Below are the code and all the weights of a small trained network. Each question names an input and a class and asks about switching units off, where a switched-off unit gives its printed mean instead of its output.

import numpy as np


def w(rows, s, z=0):
    codes = np.array(rows[::2]) - 128.0
    scale = np.full(codes.shape[1], s)
    scale[-1] = z or s
    return codes * scale


def norm(h):
    return h / np.sqrt((h * h).mean(-1, keepdims=True) + 1e-5)


def f(y):
    return np.maximum(y, 0)


def log_softmax(a):
    a = a - a.max(-1, keepdims=True)
    return a - np.log(np.exp(a).sum(-1, keepdims=True))


def net(x, mask):
    res = np.array(x, float).reshape(1, 7) / 4 @ E
    u = 0
    for l in range(3):
        y = f(norm(res) @ A[l][:, :-1].T + A[l][:, -1])
        res = res + np.where(mask[u : u + 3], y, B[l][:, -1]) @ B[l][:, :-1]
        u += 3
    return log_softmax(norm(res)[-1] @ U[:, :-1].T + U[:, -1])


A, B = {}, {}
E = w([
[98,152,22,89,13,28],'x0',
[157,1,107,39,185,113],'x1',
[102,130,134,114,144,111],'x2',
[94,133,129,107,146,107],'x3',
[158,124,116,144,116,146],'x4',
[164,222,136,49,155,16],'x5',
[99,128,140,112,144,111],'x6',
],0.0057)
A[0] = w([
[255,120,196,94,154,86,226],'L0N1',
[118,184,143,102,151,165,5],'L0N2',
[126,39,188,157,180,102,218],'L0N3',
],0.0086,0.0025)
B[0] = w([
[29,210,67,26,192,150,253],'L0N1',
[148,184,188,107,158,254,152],'L0N2',
[165,142,24,153,131,74,247],'L0N3',
],0.008,0.0047)
A[1] = w([
[92,114,90,162,191,109,254],'L1N1',
[91,52,75,35,138,180,157],'L1N2',
[120,2,111,61,195,172,105],'L1N3',
],0.0067,0.0027)
B[1] = w([
[124,121,156,222,114,188,253],'L1N1',
[157,64,185,115,115,80,254],'L1N2',
[254,215,102,132,134,104,220],'L1N3',
],0.012,0.0045)
A[2] = w([
[130,2,76,33,97,140,166],'L2N1',
[74,117,105,159,53,223,70],'L2N2',
[20,97,130,121,4,178,4],'L2N3',
],0.0072,0.0027)
B[2] = w([
[144,103,239,87,72,120,241],'L2N1',
[75,42,109,149,193,136,252],'L2N2',
[135,7,52,91,114,142,216],'L2N3',
],0.013,0.003)
U = w([
[61,96,178,246,214,212,56],'0',
[51,44,104,135,139,149,245],'1',
[205,137,138,195,190,138,108],'2',
[174,74,216,152,69,96,3],'3',
[57,222,199,124,183,221,199],'4',
[72,214,100,154,95,49,209],'5',
[126,150,120,58,230,115,81],'6',
[99,128,204,52,120,64,95],'7',
],0.014,0.0022)

Each question gives the input, the list of numbers given to net, and the class t.
The units are the neurons (one row each of A and B). Each row of codes is followed by its name. A weight is (code - 128) times the scale printed after its matrix; where a second scale follows, it is the last column's (A, B and U).
mask holds one flag per neuron, layer by layer. A switched-off neuron (its flag False) gives its mean, the last column of its row in B, instead of its output. The means were averaged over made-up inputs and are rounded, as every weight is.
A unit's drop is (log p(t) with every unit on - log p(t) with that unit switched off) / (log p(t) with every unit on - log p(t) with every unit switched off).
The circuit of an input: a set's keep is (log p(t) with only the set's units on - log p(t) with every unit switched off) / (log p(t) with every unit on - log p(t) with every unit switched off). Starting from all 9 units, units are removed one at a time, each time the one whose removal leaves the highest keep (on an exact tie, the one counted first), for as long as the keep stays at least 0.8.
circuit, biggest first: the units of the circuit, biggest drop first
unit that matters most: the unit with the biggest drop
top k neurons: the k neurons with the biggest drops, biggest first
top k neurons in layer l: the k neurons of layer l with the biggest drops, biggest first
drop when u is switched off: that unit's drop, to one decimal
input [3,-7,3,-4,-2,-7,1], class 1: circuit, biggest first	[L2N3]
input [3,-8,4,-3,2,-1,-4], class 1: circuit, biggest first	[L1N3 L2N3]
input [-4,-2,-7,2,4,1,0], class 4: top 3 neurons	[L0N1 L0N2 L2N3]
input [6,-1,-1,6,3,0,-4], class 1: top 2 neurons	[L1N3 L1N2]
input [2,-4,4,8,-1,-3,-8], class 1: circuit, biggest first	[L2N3 L1N3]
input [2,-5,-8,-4,-6,0,-3], class 1: circuit, biggest first	[L1N3 L2N3]
input [4,-7,-3,7,1,-4,-5], class 1: circuit, biggest first	[L2N3 L1N3]
input [2,-8,-8,7,1,-6,-1], class 1: top 3 neurons	[L2N3 L1N3 L1N1]
input [3,2,0,5,3,5,-8], class 7: top 4 neurons	[L1N3 L0N3 L2N1 L1N2]
input [-1,8,3,5,1,-5,-5], class 2: top 2 neurons	[L1N3 L1N1]
input [-7,-2,7,-1,4,2,-1], class 4: top 4 neurons	[L0N1 L2N2 L0N2 L2N3]
input [7,-4,-8,-8,-4,-1,7], class 1: top 2 neurons	[L1N3 L2N3]
input [-4,2,-6,0,-3,1,-2], class 6: top 2 neurons	[L0N1 L1N2]
input [-6,6,-5,-1,-5,-3,-5], class 2: top neuron	[L1N3]
input [3,7,4,0,-8,-8,1], class 3: top 2 neurons	[L1N2 L2N1]
input [1,-2,6,-8,7,-2,5], class 1: top 3 neurons	[L1N3 L0N3 L2N3]
input [-1,-6,2,7,-1,5,2], class 4: top 2 neurons	[L0N2 L0N3]
input [-6,1,6,7,6,-5,-1], class 2: top 2 neurons	[L1N3 L2N2]
input [0,-5,0,-5,4,5,-5], class 4: top 2 neurons in layer 0	[L0N3 L0N1]
input [2,-7,5,0,5,-2,-7], class 1: top 2 neurons in layer 1	[L1N3 L1N1]
input [1,3,1,-3,0,-1,7], class 3: top neuron in layer 1	[L1N2]
input [5,8,-5,-6,8,-2,-3], class 3: top 2 neurons	[L2N1 L1N2]
input [6,-8,1,-4,-7,-5,3], class 1: drop when L2N3 is switched off	0.2
input [-8,1,7,-5,-3,-8,3], class 2: drop when L1N3 is switched off	0.7
input [-6,1,8,-5,-4,-8,2], class 2: drop when L1N3 is switched off	0.7
input [7,3,-8,0,3,-3,4], class 3: drop when L0N1 is switched off	0.1
input [8,3,2,-7,-2,-4,5], class 3: unit that matters most	L2N1
